Below is a small trained network, with its code and all its weights. Each question gives an input and a class and asks what happens when units are switched off, that is, made to give their printed mean instead of their output.

import numpy as np


def w(rows, s, z=0):
    codes = np.array(rows[::2]) - 128.0
    scale = np.full(codes.shape[1], s)
    scale[-1] = z or s
    return codes * scale


def f(y):
    return np.maximum(y, 0)


def log_softmax(a):
    a = a - a.max(-1, keepdims=True)
    return a - np.log(np.exp(a).sum(-1, keepdims=True))


def net(x, mask):
    res = np.array(x, float).reshape(1, 8) / 4 @ E
    y = f(res @ A[0][:, :-1].T + A[0][:, -1])
    res = res + np.where(mask, y, B[0][:, -1]) @ B[0][:, :-1]
    return log_softmax(res[-1] @ U[:, :-1].T + U[:, -1])


A, B = {}, {}
E = w([
[127,133,128,128],'x0',
[66,6,190,110],'x1',
[1,150,69,75],'x2',
[130,129,130,126],'x3',
[131,126,123,128],'x4',
[130,128,126,129],'x5',
[58,170,180,231],'x6',
[149,203,254,53],'x7',
],0.0076)
A[0] = w([
[110,103,93,216,123],'neuron 0',
[124,140,165,96,100],'neuron 1',
[142,172,103,126,78],'neuron 2',
[85,105,169,164,26],'neuron 3',
[185,119,138,134,156],'neuron 4',
[80,150,117,89,91],'neuron 5',
[143,129,94,81,9],'neuron 6',
[158,120,95,66,66],'neuron 7',
[141,89,110,167,251],'neuron 8',
[182,80,157,164,144],'neuron 9',
[104,135,144,161,62],'neuron 10',
[133,138,170,95,40],'neuron 11',
[157,87,103,72,179],'neuron 12',
[92,166,146,189,7],'neuron 13',
[109,99,157,87,114],'neuron 14',
[61,116,115,109,142],'neuron 15',
[90,130,92,94,156],'neuron 16',
[136,126,83,139,148],'neuron 17',
[129,118,102,154,181],'neuron 18',
[115,170,92,104,142],'neuron 19',
[138,188,209,87,185],'neuron 20',
[86,41,208,120,73],'neuron 21',
[157,116,168,169,222],'neuron 22',
[183,107,170,199,82],'neuron 23',
[138,198,100,134,37],'neuron 24',
[163,93,146,144,229],'neuron 25',
[110,179,128,173,45],'neuron 26',
[127,163,189,110,193],'neuron 27',
[111,150,136,163,56],'neuron 28',
[89,138,158,169,55],'neuron 29',
[151,171,154,48,195],'neuron 30',
[154,104,75,122,104],'neuron 31',
[50,142,141,101,185],'neuron 32',
[98,128,104,121,31],'neuron 33',
[101,9,169,96,149],'neuron 34',
],0.012,0.0018)
B[0] = w([
[90,113,111,109,211],'neuron 0',
[98,119,80,136,175],'neuron 1',
[164,149,110,168,172],'neuron 2',
[161,114,139,143,177],'neuron 3',
[97,124,143,95,185],'neuron 4',
[129,150,152,105,181],'neuron 5',
[158,86,169,137,166],'neuron 6',
[127,2,232,177,186],'neuron 7',
[88,163,83,111,192],'neuron 8',
[119,150,138,73,199],'neuron 9',
[149,92,193,145,156],'neuron 10',
[94,125,122,147,175],'neuron 11',
[95,101,164,161,200],'neuron 12',
[135,64,174,122,180],'neuron 13',
[163,109,97,149,177],'neuron 14',
[179,157,136,82,196],'neuron 15',
[153,164,164,103,189],'neuron 16',
[86,134,153,143,174],'neuron 17',
[78,129,100,93,170],'neuron 18',
[170,162,156,121,182],'neuron 19',
[73,102,88,147,255],'neuron 20',
[172,164,80,169,232],'neuron 21',
[126,153,114,70,193],'neuron 22',
[126,135,140,70,205],'neuron 23',
[178,150,113,164,189],'neuron 24',
[113,154,121,96,184],'neuron 25',
[158,106,151,150,173],'neuron 26',
[73,128,53,131,213],'neuron 27',
[110,70,215,173,156],'neuron 28',
[140,100,181,142,172],'neuron 29',
[76,116,111,173,230],'neuron 30',
[76,99,141,154,182],'neuron 31',
[145,151,137,108,206],'neuron 32',
[127,129,125,91,156],'neuron 33',
[185,182,119,172,247],'neuron 34',
],0.0077,0.0079)
U = w([
[113,119,114,135,255],'0',
[113,126,123,126,230],'1',
[126,49,203,168,40],'2',
[42,110,52,139,28],'3',
[194,157,81,185,78],'4',
[134,161,144,10,55],'5',
[118,119,117,121,139],'6',
],0.012,0.0059)

Each question gives the input, the list of numbers given to net, and the class t.
The units are the neurons (one row each of A and B). Each row of codes is followed by its name. A weight is (code - 128) times the scale printed after its matrix; where a second scale follows, it is the last column's (A, B and U).
mask holds one flag per neuron, in row order. A switched-off neuron (its flag False) gives its mean, the last column of its row in B, instead of its output. The means were averaged over made-up inputs and are rounded, as every weight is.
A unit's drop is (log p(t) with every unit on - log p(t) with that unit switched off) / (log p(t) with every unit on - log p(t) with every unit switched off).
The circuit of an input: a set's keep is (log p(t) with only the set's units on - log p(t) with every unit switched off) / (log p(t) with every unit on - log p(t) with every unit switched off). Starting from the 12 units with the biggest drops (on a tie, the unit counted first), units are removed one at a time, each time the one whose removal leaves the highest keep (on an exact tie, the one counted first), for as long as the keep stays at least 0.8.
units of the circuit, in order: the units of the circuit, biggest drop first
most important unit: the unit with the biggest drop
k most important neurons: the k neurons with the biggest drops, biggest first
drop when u is switched off: that unit's drop, to one decimal
input [2,8,-4,2,6,5,3,0], class 4: units of the circuit, in order : neuron 21; neuron 34
input [3,1,-2,1,-6,5,-7,-4], class 2: units of the circuit, in order : neuron 7; neuron 12
input [-3,5,8,-3,-3,-7,-5,-5], class 5: most important unit : neuron 15
input [-4,3,-1,5,-2,-7,4,5], class 3: units of the circuit, in order : neuron 27; neuron 20
input [-5,8,8,-6,8,8,-8,6], class 0: units of the circuit, in order : neuron 21; neuron 34; neuron 7
input [3,8,1,-7,2,3,-3,1], class 4: units of the circuit, in order : neuron 34; neuron 21
input [4,0,-6,2,-5,5,-5,-6], class 3: 2 most important neurons : neuron 8; neuron 31
input [4,-6,-7,-7,3,4,8,6], class 2: 3 most important neurons : neuron 13; neuron 28; neuron 26
input [-3,-2,-7,-3,-1,8,3,3], class 5: units of the circuit, in order : neuron 23; neuron 22; neuron 9
input [6,-7,1,-4,-4,7,-2,8], class 3: units of the circuit, in order : neuron 20; neuron 30
input [2,-8,8,3,-7,-4,-1,-7], class 4: units of the circuit, in order : neuron 24; neuron 19
input [1,-7,-1,6,1,7,8,-4], class 2: 2 most important neurons : neuron 13; neuron 28
input [2,7,3,-3,1,6,-6,1], class 4: units of the circuit, in order : neuron 34; neuron 21
input [0,4,7,-3,-1,6,-8,3], class 2: 3 most important neurons : neuron 7; neuron 12; neuron 6
input [0,6,8,-3,7,8,4,4], class 5: units of the circuit, in order : neuron 15
input [-5,0,3,-3,-6,7,2,7], class 3: 2 most important neurons : neuron 20; neuron 27
input [-2,-1,-5,7,-7,3,-8,-6], class 2: 2 most important neurons : neuron 7; neuron 12
input [6,-4,-7,-2,5,-6,2,2], class 5: drop when neuron 23 is switched off : 0.3
input [4,-4,2,5,-4,-6,-8,-2], class 2: drop when neuron 31 is switched off : 0.0
input [5,-3,-8,2,3,-5,3,1], class 5: most important neuron : neuron 23
input [-8,5,5,6,3,2,-6,8], class 1: drop when neuron 34 is switched off : 0.2
input [6,-2,-6,5,3,3,2,-7], class 3: drop when neuron 34 is switched off : 0.1
